Below are the code and all the weights of a small trained network. Each question names an input and a target symbol and asks about switching units off, where a switched-off unit gives its printed mean instead of its output.

import numpy as np


def w(rows, s, z=0):
    codes = np.array(rows[::2]) - 128.0
    scale = np.full(codes.shape[1], s)
    scale[-1] = z or s
    return codes * scale


def f(y):
    return np.maximum(y, 0)


def softmax(a):
    e = np.exp(a - a.max(-1, keepdims=True))
    return e / e.sum(-1, keepdims=True)


def log_softmax(a):
    a = a - a.max(-1, keepdims=True)
    return a - np.log(np.exp(a).sum(-1, keepdims=True))


def net(x, mask):
    ids = ['ΛΞΠΣΨΩαβδεζηθτφ'.index(c) for c in x.split()]
    T = len(ids)
    res = E[ids] + P[:T]
    u = 0
    for l in range(3):
        q, k, v = (res @ M[l].T for M in (Q, K, V))
        z = softmax(np.where(np.tri(T) > 0, q @ k.T / 3**0.5, -1e9)) @ v
        res = res + np.where(mask[u], z, O[l][:, -1]) @ O[l][:, :-1]
        u += 1
        y = f(res @ A[l][:, :-1].T + A[l][:, -1])
        res = res + np.where(mask[u : u + 8], y, B[l][:, -1]) @ B[l][:, :-1]
        u += 8
    return log_softmax(res[-1] @ U[:, :-1].T + U[:, -1])


Q, K, V, O, A, B = {}, {}, {}, {}, {}, {}
E = w([
[121,149,112,126],'Λ',
[126,134,115,130],'Ξ',
[128,134,111,99],'Π',
[126,148,112,113],'Σ',
[125,149,112,113],'Ψ',
[116,145,113,122],'Ω',
[121,144,112,106],'α',
[117,148,114,95],'β',
[116,143,112,100],'δ',
[114,145,114,98],'ε',
[101,136,110,90],'ζ',
[177,144,87,135],'η',
[72,130,86,146],'θ',
[129,130,1,103],'τ',
[180,218,128,98],'φ',
],0.025)
P = w([
[211,124,196,91],'0',
[203,125,173,83],'1',
[195,131,154,80],'2',
[182,141,132,93],'3',
[172,156,113,103],'4',
[164,168,94,109],'5',
[156,180,75,116],'6',
[147,191,56,123],'7',
[139,203,38,127],'8',
[138,208,19,124],'9',
[130,221,2,128],'10',
],0.0085)
Q[0] = w([
[143,134,218,166],'L0H1',
[171,250,32,89],'L0H1',
[139,42,187,207],'L0H1',
],0.016)
K[0] = w([
[150,52,206,122],'L0H1',
[133,208,12,75],'L0H1',
[165,87,227,124],'L0H1',
],0.011)
V[0] = w([
[148,178,203,173],'L0H1',
[116,183,149,46],'L0H1',
[144,255,57,80],'L0H1',
],0.0096)
O[0] = w([
[151,190,194,125,95],'L0H1',
[89,103,167,230,154],'L0H1',
[147,102,136,246,248],'L0H1',
],0.011,0.016)
A[0] = w([
[163,99,87,113,136],'L0N1',
[183,250,187,25,3],'L0N2',
[115,95,167,177,108],'L0N3',
[136,107,70,132,158],'L0N4',
[106,220,183,75,30],'L0N5',
[182,133,128,135,114],'L0N6',
[159,88,128,124,183],'L0N7',
[106,139,142,183,123],'L0N8',
],0.013,0.015)
B[0] = w([
[146,161,142,160,178],'L0N1',
[4,14,130,12,128],'L0N2',
[158,112,109,88,201],'L0N3',
[127,148,112,149,250],'L0N4',
[73,22,81,83,128],'L0N5',
[124,140,169,129,170],'L0N6',
[119,168,107,130,216],'L0N7',
[144,116,115,122,244],'L0N8',
],0.019,0.012)
Q[1] = w([
[69,20,117,14],'L1H1',
[127,9,71,73],'L1H1',
[94,170,121,156],'L1H1',
],0.011)
K[1] = w([
[123,149,185,49],'L1H1',
[167,99,252,132],'L1H1',
[104,55,125,166],'L1H1',
],0.013)
V[1] = w([
[198,187,43,171],'L1H1',
[70,163,157,107],'L1H1',
[249,253,233,67],'L1H1',
],0.0043)
O[1] = w([
[139,125,139,187,251],'L1H1',
[127,140,116,113,88],'L1H1',
[100,1,179,191,111],'L1H1',
],0.007,0.017)
A[1] = w([
[9,118,82,116,93],'L1N1',
[164,133,192,164,157],'L1N2',
[96,88,60,154,234],'L1N3',
[69,122,185,73,216],'L1N4',
[164,207,102,92,254],'L1N5',
[46,63,97,153,26],'L1N6',
[128,121,78,118,191],'L1N7',
[142,143,70,131,222],'L1N8',
],0.013,0.0085)
B[1] = w([
[70,164,84,225,131],'L1N1',
[112,94,45,130,188],'L1N2',
[191,177,214,92,234],'L1N3',
[255,81,199,73,128],'L1N4',
[95,23,172,191,218],'L1N5',
[161,89,29,169,129],'L1N6',
[125,164,194,107,180],'L1N7',
[116,152,181,167,252],'L1N8',
],0.01,0.023)
Q[2] = w([
[175,151,215,250],'L2H1',
[66,115,46,46],'L2H1',
[86,165,126,96],'L2H1',
],0.019)
K[2] = w([
[214,162,177,212],'L2H1',
[29,26,97,48],'L2H1',
[107,110,128,2],'L2H1',
],0.01)
V[2] = w([
[175,74,73,134],'L2H1',
[154,197,89,242],'L2H1',
[182,189,254,98],'L2H1',
],0.0061)
O[2] = w([
[183,143,111,153,119],'L2H1',
[104,150,39,113,253],'L2H1',
[102,1,88,34,172],'L2H1',
],0.0077,0.034)
A[2] = w([
[171,166,138,128,115],'L2N1',
[94,197,132,6,24],'L2N2',
[102,76,133,122,63],'L2N3',
[101,137,95,149,92],'L2N4',
[116,140,98,126,138],'L2N5',
[30,190,67,22,1],'L2N6',
[151,112,120,159,162],'L2N7',
[93,156,67,24,27],'L2N8',
],0.023,0.018)
B[2] = w([
[149,90,121,140,171],'L2N1',
[168,151,167,252,128],'L2N2',
[150,176,136,162,140],'L2N3',
[157,110,161,129,189],'L2N4',
[147,134,167,138,158],'L2N5',
[2,240,203,235,128],'L2N6',
[99,142,118,80,253],'L2N7',
[232,74,164,148,128],'L2N8',
],0.019,0.028)
U = w([
[78,251,70,102,154],'Λ',
[113,110,125,142,39],'Ξ',
[113,64,133,156,12],'Π',
[85,175,90,104,202],'Σ',
[100,192,107,89,197],'Ψ',
[112,145,128,114,102],'Ω',
[123,138,146,100,141],'α',
[135,112,164,96,155],'β',
[137,99,163,109,115],'δ',
[143,115,170,96,120],'ε',
[160,103,230,89,185],'ζ',
[173,197,150,163,116],'η',
[49,202,130,188,99],'θ',
[110,114,120,149,3],'τ',
[130,111,71,112,29],'φ',
],0.014,0.0054)

Each question gives the input, a string of symbols that net reads in full, and the target symbol t.
The units are the heads (3 rows each of Q, K, V and O) and the neurons (one row each of A and B). Each row of codes is followed by its name. A weight is (code - 128) times the scale printed after its matrix; where a second scale follows, it is the last column's (O, A, B and U).
mask holds one flag per unit, layer by layer, with each layer's heads first. A switched-off unit (its flag False) gives its mean, the last column of its rows in O or B, instead of its output. The means were averaged over made-up inputs and are rounded, as every weight is.
A unit's drop is (log p(t) with every unit on - log p(t) with that unit switched off) / (log p(t) with every unit on - log p(t) with every unit switched off).
The circuit of an input: a set's keep is (log p(t) with only the set's units on - log p(t) with every unit switched off) / (log p(t) with every unit on - log p(t) with every unit switched off). Starting from the 12 units with the biggest drops (on a tie, the unit counted first), units are removed one at a time, each time the one whose removal leaves the highest keep (on an exact tie, the one counted first), for as long as the keep stays at least 0.8.
circuit, biggest first: the units of the circuit, biggest drop first
k most important neurons: the k neurons with the biggest drops, biggest first
top k neurons in layer l: the k neurons of layer l with the biggest drops, biggest first
input η η β Λ ζ ζ, target ζ: circuit, biggest first -> (L0H1; L1N2; L2H1)
input η Σ Σ, target η: circuit, biggest first -> (L2H1; L1N3; L1N2; L0N6)
input η Σ η β Λ φ ζ, target φ: 2 most important neurons -> (L0N3; L1N6)
input ζ η Λ ζ, target η: top neuron in layer 0 -> (L0N7)
input η Λ η δ φ Ψ ζ θ Λ Λ, target θ: circuit, biggest first -> (L1H1; L1N5; L2N1; L1N8)
input η η ζ Ψ Λ η φ η, target φ: 4 most important neurons -> (L0N3; L2N1; L2N7; L0N8)
input ζ η Ψ Σ ζ, target ζ: 2 most important neurons -> (L0N6; L1N2)
input ζ θ φ η Ψ θ δ, target θ: top 2 neurons in layer 1 -> (L1N5; L1N2)
input Λ θ Ψ φ η Λ ζ η φ ζ Ψ, target φ: 3 most important neurons -> (L0N3; L0N8; L2N4)
input η Λ η η η β θ η Ω η β, target η: top 3 neurons in layer 0 -> (L0N1; L0N6; L0N4)
input Λ θ θ Ω α Λ Σ Λ θ η, target θ: 4 most important neurons -> (L1N5; L0N6; L2N1; L2N7)
input Λ ε Π φ Π η, target φ: 2 most important neurons -> (L0N3; L2N7)
input Ξ η Σ η Ξ, target η: 3 most important neurons -> (L1N5; L1N2; L1N3)
input β φ ε β Ψ θ Σ θ θ Π Ξ, target θ: top neuron in layer 2 -> (L2N3)
input Σ ζ Λ η η ε η η η β, target η: top 2 neurons in layer 1 -> (L1N5; L1N2)
input Λ θ η η ζ θ Λ θ η ζ α, target η: top 2 neurons in layer 2 -> (L2N1; L2N7)
input ε δ Ψ θ, target θ: 4 most important neurons -> (L1N1; L2N7; L0N3; L2N1)
input β η Λ Π, target η: 2 most important neurons -> (L1N3; L1N2)
input η η Λ Ψ η η Λ δ, target η: top 2 neurons in layer 0 -> (L0N7; L0N4)
input ζ Ω Λ β δ Π η θ Λ, target θ: top 2 neurons in layer 1 -> (L1N8; L1N2)
input Λ Π η θ ε, target θ: most important neuron -> (L2N3)
input φ Σ ζ Λ Ω θ η Σ, target θ: 2 most important neurons -> (L0N6; L1N5)
input η Λ Π η Σ ζ τ, target θ: 2 most important neurons -> (L1N8; L0N4)
input η η ζ η Ψ Σ Λ Π η ε, target η: 2 most important neurons -> (L1N2; L1N5)
input Σ Λ η η Λ φ, target φ: 4 most important neurons -> (L2N7; L0N3; L0N4; L0N8)
input Λ Σ Λ η δ, target η: top 2 neurons in layer 2 -> (L2N7; L2N1)
input α η Ψ, target η: top 2 neurons in layer 1 -> (L1N3; L1N5)
